How the objects are linked:
at | y u c
Q313 | Q299 Q180 Q963
Q333 | Q295 Q475 Q815
Q742 | Q270 Q378 Q396
Q708 | Q25 Q191 Q236
Q504 | Q308 Q540 Q295
Q129 | Q256 Q234 Q605
Q547 | Q313 Q846 Q593
Q62 | Q28 Q991 Q917
Q413 | Q172 Q747 Q378
Q973 | Q335 Q846 Q528
Q404 | Q110 Q547 Q84
Q991 | Q750 Q597 Q693
Q930 | Q875 Q404 Q256
Q750 | Q724 Q413 Q655
Q815 | Q180 Q404 Q299
Q365 | Q524 Q597 Q904
Q875 | Q896 Q551 Q593
Q308 | Q742 Q747 Q540
Q625 | Q333 Q163 Q917
Q378 | Q747 Q378 Q742
Q172 | Q693 Q163 Q747
Q126 | Q779 Q131 Q532
Q958 | Q225 Q657 Q779
Q376 | Q904 Q62 Q377
Q528 | Q875 Q895 Q551
Q295 | Q655 Q504 Q693
Q180 | Q930 Q875 Q930
Q377 | Q62 Q917 Q894
Q551 | Q973 Q593 Q668
Q896 | Q475 Q973 Q551
Q846 | Q46 Q127 Q84
Q131 | Q133 Q532 Q922
Q110 | Q495 Q313 Q547
Q779 | Q657 Q191 Q131
Q727 | Q129 Q605 Q46
Q256 | Q895 Q335 Q234
Q475 | Q655 Q110 Q404
Q524 | Q708 Q904 Q597
Q22 | Q365 Q904 Q904
Q191 | Q504 Q377 Q922
Q495 | Q815 Q299 Q313
Q963 | Q180 Q930 Q973
Q747 | Q163 Q236 Q308
Q597 | Q236 Q191 Q413
Q127 | Q668 Q129 Q129
Q974 | Q894 Q191 Q25
Q28 | Q532 Q724 Q191
Q657 | Q81 Q702 Q236
Q81 | Q904 Q528 Q702
Q894 | Q655 Q172 Q922
Q917 | Q991 Q693 Q708
Q46 | Q702 Q133 Q532
Q532 | Q133 Q974 Q524
Q693 | Q750 Q655 Q163
Q25 | Q922 Q365 Q708
Q225 | Q605 Q81 Q657
Q461 | Q625 Q495 Q110
Q593 | Q551 Q668 Q127
Q668 | Q528 Q256 Q129
Q655 | Q413 Q378 Q270
Q335 | Q974 Q225 Q958
Q442 | Q958 Q779 Q126
Q299 | Q299 Q84 Q180
Q270 | Q270 Q504 Q939
Q236 | Q22 Q376 Q191
Q702 | Q727 Q974 Q234
Q234 | Q335 Q524 Q442
Q396 | Q939 Q930 Q625
Q922 | Q532 Q524 Q365
Q724 | Q377 Q894 Q597
Q605 | Q930 Q442 Q81
Q904 | Q597 Q922 Q62
Q163 | Q333 Q270 Q110
Q939 | Q180 Q295 Q333
Q84 | Q547 Q896 Q875
Q133 | Q974 Q25 Q46
Q540 | Q396 Q625 Q84
Q895 | Q127 Q727 Q335

The rows follow the links: the fewer symbols apart two objects are, the more alike their rows tend to be.

Known rows, each with its object:
[ 43  -8 -49   6   0 -31 -58 -41  28  85  71 -35 -61  41 -42 -13   2 -21 -10 -20 -15  54 -78  12  -9  44   6  -4  27 -17  11  15 -38 -43   0  -4   0 -26  -4 -47 -36 -57  70  -5   0 -40  13]: Q655
[ 23   9 -34 -31   6  21 -49  -8  14   1  11  21  58   6 -25   0  45  12  59  65  12  54 -21  82 -22 -24  13 -29  56  64  29  28 -34 -91  -8  40  49   2  37  34 -18  30 -33  15  27 -19  10]: Q110
[ 45  -4   4 -15   6  69 -21  50 -26 -51 -56  27 108  -7  14   0  38  10  21  43  28  18  20  56 -55 -20 -40   2 -15  35  62   4 -10  -1   7  53  31  14  65  -9  -3  46 -63 -22  26  39   7]: Q930
[-73  63  33 -54  38 -42  23 -43  -6 -60 -35  41 -15  43 -18  46  -5  -5  26  36 -29 -44  13 -39  -7 -56 -18  -6 -17 -87 -19 -38  29  -1  31 -11  20  29 -59  37 -11  37  23   4 -12 -16  33]: Q779
[ 56  -5  14 -15 -64  32   4  61 -44   2 -16 -37  63 -38  64 -20 -39  23 -66  44  14 -18 -11   6 -74  14 -10 -15  12  59 -42  29   3  36 -32   8 -16   0  26 -43  41  21  21  12 -32  61 -25]: Q551
[  -4   22  -18  -42  -21  -54  -67   -3    8   64   62  -36  -56   40   -5   -8  -25  -24  -41  -37  -27   42 -104   39  -11   37    4  -15   39  -45   -4   21  -28  -36   -3  -11   -3  -13  -26  -45  -35  -28   66    8  -10  -61   -3]: Q413
[-19 -59 -12  37   6 -28  56 -32   8  28  45 -30 -22 -20  13  18  24 -18   9 -89 -35  28  16  -1  84  54  49   6  60  25 -19  14  -6  -8   8 -51 -49 -36 -28  10  17   2  72  38  -6 -55 -66]: Q377
[ -61   44   37  -59   40   -6   26   -4  -24  -77  -43   44   15   41   13   50   12  -23    9  -15  -52  -44   18  -18   -3  -39  -53   12  -26 -111   19  -48   25   20   50    2    6   15  -53    4  -10   65   33    5   -9  -26   14]: Q657
[ 41  21  -9 -53 -39  27 -37  34  -7   3  -3  -3  81 -18  13 -14 -11  35   5  98  32  25 -30  62 -59 -22  13 -40  62  76 -16  41 -19 -53 -41  37  38   4  46  18  13  40 -25  19   3  25  -7]: Q547
[  6  11  40 -28  23  33  38  -2 -43 -91 -52  36  55  27  15  45  23 -14   2  11 -38 -57  49 -41 -43 -26 -64   7 -49 -79  23 -55  31  39  47  11   9   9 -18 -19  12  53  29   6 -26  14  28]: Q605
[-50  55  32 -59  41 -14  28 -34 -15 -73 -42  42   9  47 -15  45   8 -19  23  30 -38 -51  19 -42 -23 -55 -42  -2 -28 -96  -7 -54  29  12  40   3  27  22 -51  21  -3  43  35   9 -18  -9  46]: Q442
[-23  32  17   8  -1 -37  36 -50  15 -11 -27   9 -40  -8 -27  12 -50  25  10 103  22 -66  29 -93 -15 -53  32 -25 -20  15 -89 -17  37  22 -24 -20  11  19 -27  48  15 -20  -2 -10 -25  52  34]: Q46
[ -25   37   34  -51   33   12   27   -1  -35  -85  -45   37   32   41   18   46   22  -31   11   -5  -44  -45   27  -23  -24  -35  -63    8  -30 -102   28  -41   21   25   54    6    4    9  -38  -14   -4   66   37   15  -11  -17   23]: Q225
[-91 -12  14  43  19 -52  42 -20  31  12  24  -5 -79 -29   3  -6 -18   5   3 -79  -5 -30  29 -33 109   9  46  28  -6 -15 -35  -9  21  18  -2 -61 -34  -2 -52  58   5  -7 -15   2  -1 -32 -34]: Q191
[ 13  -8 -27 -20 -10 -49 -50 -31  18  81  73 -30 -63  37 -27   0  -5 -19 -31 -33 -28  60 -85  21  -6  45  10 -15  40 -32   8  17 -33 -45   2 -15  -2 -24 -19 -46 -35 -43  75   8  -9 -57   4]: Q172
[ 63 -16 -54  -2  -8  22 -64 -16  23  38  28   0  36   8 -39 -20  34  15  43  65  26  70 -39  68 -37   6  14 -36  58  68  26  28 -42 -84 -16  36  43 -13  61   4 -14  -7 -10   7  15  -9  15]: Q475
[ 44 -28 -36  67  24  42 -51  -3  25  35  12   6 -40  -1 -46 -41  25  11  23 -30  32  29  10   5   8  16 -15  18 -81  14  79 -11 -18   9  -8  29   4  -5  53 -16 -35 -74 -96 -58  25  19  32]: Q540
[ 46   7  21 -30 -61  36   3  63 -44 -21 -30 -28  79 -19  59 -10 -41  24 -55  69  22 -21 -14   7 -88  -4 -14 -22  19  53 -32  27   7  24 -27  17  -2  15  23 -40  35  32  22  16 -36  64 -12]: Q973
[ 55  -6  31 -12 -59  47  25  66 -47 -26 -34 -21  82 -28  72  -7 -40  17 -61  34  -4 -30  11 -17 -72  11 -31  -9  -1  19 -25   5  18  52 -14   6 -15   5  25 -53  35  41  33   8 -37  61 -21]: Q528
[ -6   7  41 -10   8  28  66  -5 -36 -74 -56  26  29   5  18  32  -1 -15  -8   8 -32 -70  68 -76 -32 -26 -46   4 -58 -56 -12 -52  41  66  29  -6  -4   9 -29 -16  25  34  40   9 -32  33  19]: Q234
[-106    9   48   18    7  -39   43   31   11   -3   -7   -5  -46  -42   43  -16  -43   15  -29  -62   11  -37   32  -15   95    0   34   25   -4   -7  -38    6   23   44  -14  -43  -45   24  -36   54   10    8  -56  -18   20   -2  -50]: Q524
[-99  10  46  19  -8 -30  20  54   7  -3   6  -9 -42 -53  50 -32 -42  20 -27 -93  13 -24  21  14  97   0  31  36 -12   0 -16  11  11  34 -11 -31 -46   7 -31  43   8  16 -62  -4  12  -8 -53]: Q365
[ 50  10   2 -29 -69  24 -26  69 -33  -1 -11 -35  75 -30  43 -22 -37  25 -43  69  32   4 -32  37 -77  -6   4 -26  42  81 -27  46  -8   0 -38  23  11   5  33 -29  26  27  -2  14 -18  47 -16]: Q896
[ 54 -28 -50  57  28  14 -58 -22  35  54  29  -1 -56  18 -59 -41  29 -11  17 -32  12  35 -17 -10   0  35 -14  10 -59 -14  65  -7 -24  10   4  21   0 -21  28 -29 -43 -88 -49 -50  15  -1  42]: Q270

Each walk starts at a row. The symbols on each line, taken left to right, move it on to the next object.
Each answer is a row, close to the row of the object it stands for.
---
[ 15   4 -28 -20  16  29 -39   3  12 -11 -13  36  71   5 -32   2  52  13  74  47  32  47  -5  94 -13 -30   4 -19  39  56  46  15 -22 -80   0  43  50  -1  50  44 -19  37 -65   4  40  -9  11]
u u y [  9  28 -15 -48  -5  28 -41  19   3 -16 -15  28  75   0  -3   1  27  13  48  66  24  42 -23  92 -25 -34   8 -20  62  48  28  30 -24 -80  -1  37  46  11  41  42 -12  53 -48  13  33 -12  -1]
c y y c [ 54 -24  20  15 -18  62  52  17 -46 -62 -49  -3  68 -13  36  14   4  -4 -27  18 -15 -55  57 -60 -63  -5 -39  -1 -49  -5  -9 -29  31  70  13  12  -8   1   8 -51  41  19  39  13 -43  57   8]
---
[ 36  26 -15 -28 -40  34 -44  49 -13   8 -26  -6  70 -20  14 -26 -13  38   3  91  45  15 -33  64 -65 -21   5 -30  40  85  -3  38 -17 -40 -32  37  33  17  62   7   3  24 -50  -3  14  38  -5]
y u y c [-64  39  27   4   5 -71  37 -49  22  -5  -5   2 -69   4 -25  14 -43  24   8  58  15 -58  17 -71  32 -46  45 -12  -1   7 -87  -1  32  12 -24 -37  12  27 -49  75   6 -17 -11  -8  -8  23  21]
y c u [-44  31  20  14   9 -53  22 -53  26   1 -15  15 -59  -6 -32   2 -44  29  11  79  29 -54  21 -76  20 -47  51 -12 -12  16 -86 -11  40  15 -32 -27   5  25 -31  67  12 -35 -22  -4 -15  38  23]
---
[ 68 -50 -71  37  28   5 -55 -55  42  63  49  -5 -48  35 -67  -9  45 -19  36 -24   1  73 -33  18   7  43   2   0 -12   8  54  -1 -36 -48   5  16  12 -30  36 -23 -32 -73  -2 -16  16 -33  21]
u y c [ 58 -42 -44  78  39  47 -28 -19  30  15  17  18 -17   3 -52 -24  58  -2  54 -26  28  31  32  -1   9  17  -6   9 -70  21  76 -11 -14   1   8  27  10 -14  54  -5 -19 -63 -77 -46  29   8  39]
u u c [ 71 -52 -52  84  39  24 -18 -46  36  47  31  -3 -49   9 -63 -18  53 -13  48 -33  13  42  23 -20  21  44  -1  17 -48   8  60 -14 -17  -3   3  10  -6 -25  45 -22 -20 -80 -33 -37  15  -6  27]
---
[ 34  14 -25 -38  -5  29 -47  20  10   0 -12   9  70   1 -13  -4  27  26  52  77  33  39 -26  88 -45 -24  14 -32  60  73  17  26 -32 -76 -19  46  52   2  46  31  -7  39 -44   1  26   8   7]
c u u y [  6  13  33 -28   7  23  52  -2 -45 -83 -52  23  50  20  25  32  -3 -15 -13  28 -40 -70  43 -65 -47 -27 -47   1 -38 -70  -5 -50  36  43  32   1   5   8 -16 -29  26  50  57   6 -31  27  20]
c u u y [ 33  -7  19  16   6  26  67 -26 -27 -60 -57  18  29   7   2  34  -6  -1   0  47 -13 -76  60 -94 -45 -25 -26  -3 -53 -26 -27 -53  46  60  16  -4  -7  15 -14 -13  36   8  47   3 -36  54  25]
---
[-10 -41 -16  16  -9 -53  32 -40  19  40  54 -38 -37   1   3  20  11 -22  -6 -50 -35  29 -24  -1  56  44  46  -2  90  16 -46  25  -9 -35  -6 -49 -31 -32 -48 -11  10  -6  99  37  -6 -56 -52]
c c c y [ -8  24  -9 -34 -21 -40 -86  21  17  59  52 -21 -67  44 -12 -29 -28 -11 -57 -49  -8  40 -99  35 -13  24 -18   4  -4 -60  38  15 -36 -17   8  10  -2  -5  -8 -45 -54 -47   7 -19  10 -34  17]
u y c [ -93    1   40   11    4  -16   38   59   -7  -14   -1   -5  -11  -45   61  -17  -19    3  -32 -120   -5  -15   23   27   86   20   20   39    8  -16    3    8   19   27    8  -26  -40    8  -20   23    9   34  -38   -4   23  -26  -60]
---
[-88 -11  25  44   6 -36  44   8  24   8  10  -9 -65 -44  22 -16 -29  13  -6 -74  16 -29  40 -17 110   6  53  24  -4  15 -40  10  16  32 -19 -45 -36   3 -28  57  15  -8 -52 -11  17 -13 -41]
u u u y [ 14 -68 -25  32   4 -28  30 -38  15  44  67 -31 -22 -16  -1  25  27 -24   7 -73 -41  55  -4  -1  53  55  37   3  60  13 -12   6 -22 -36   6 -43 -33 -44 -19 -18  20 -10  94  44 -12 -64 -43]
u u u y [-26 -65  -2  40   2 -15  61 -14  11  21  39 -29 -11 -35  21  13  26 -17   2 -94 -36  30  26   8  91  55  43  17  54  21 -12   7 -11 -14   2 -48 -46 -32 -24  10  28   7  58  35   5 -57 -69]
---
[ 43  14  17 -14 -52  18   8  25 -23  -6 -28 -21  59 -25  28 -11 -44  33 -33 116  35 -29 -10 -13 -77 -28  13 -30  25  78 -64  31  18  15 -44  16   6  23  32  -1  38   6   6   6 -28  77  -1]
u y [ 67 -28  21  14 -54  48  30  53 -46 -25 -31 -32  68 -28  58  -8 -30   9 -59  31   4 -31  25 -41 -69  15 -23 -18 -10  31 -28   5  21  57 -17   4 -21  -4  26 -54  42  17  45   4 -42  76 -10]
y u y [ 80 -21  23  25 -35  46  43  34 -36 -29 -36 -26  63 -25  42   2 -23  12 -50  42   3 -46  40 -54 -78   9 -20 -13 -17  37 -35  -4  24  60 -17   5 -14 -12  23 -44  46   8  48   5 -40  73  -4]
---
[ 20 -35 -39   0 -10 -41 -11 -38  15  63  71 -40 -37  26 -17  15  16 -28 -10 -35 -34  49 -57  10   9  49  24 -15  70   4 -20  22 -26 -45  -2 -22 -11 -33 -25 -40  -6 -22 109  37 -10 -60 -12]
y u u y [ 51 -68 -52  30  10 -22  -4 -60  26  55  64 -23 -38  24 -35  10  42 -29  19 -43 -27  65 -32   1  19  54  22  -5  35   9   9  14 -27 -38   2 -17 -20 -41 -15 -39  -2 -55  77  26  -6 -46  -4]
u c c y [ 23   3 -18 -21   6  51 -41  37  -6 -28 -22  26  87 -12  -5  -5  42  22  51  43  37  40   7  85 -34 -22 -18 -10  16  54  48  12 -19 -53  -3  53  50  10  60  26  -6  43 -84  -3  29   2   3]
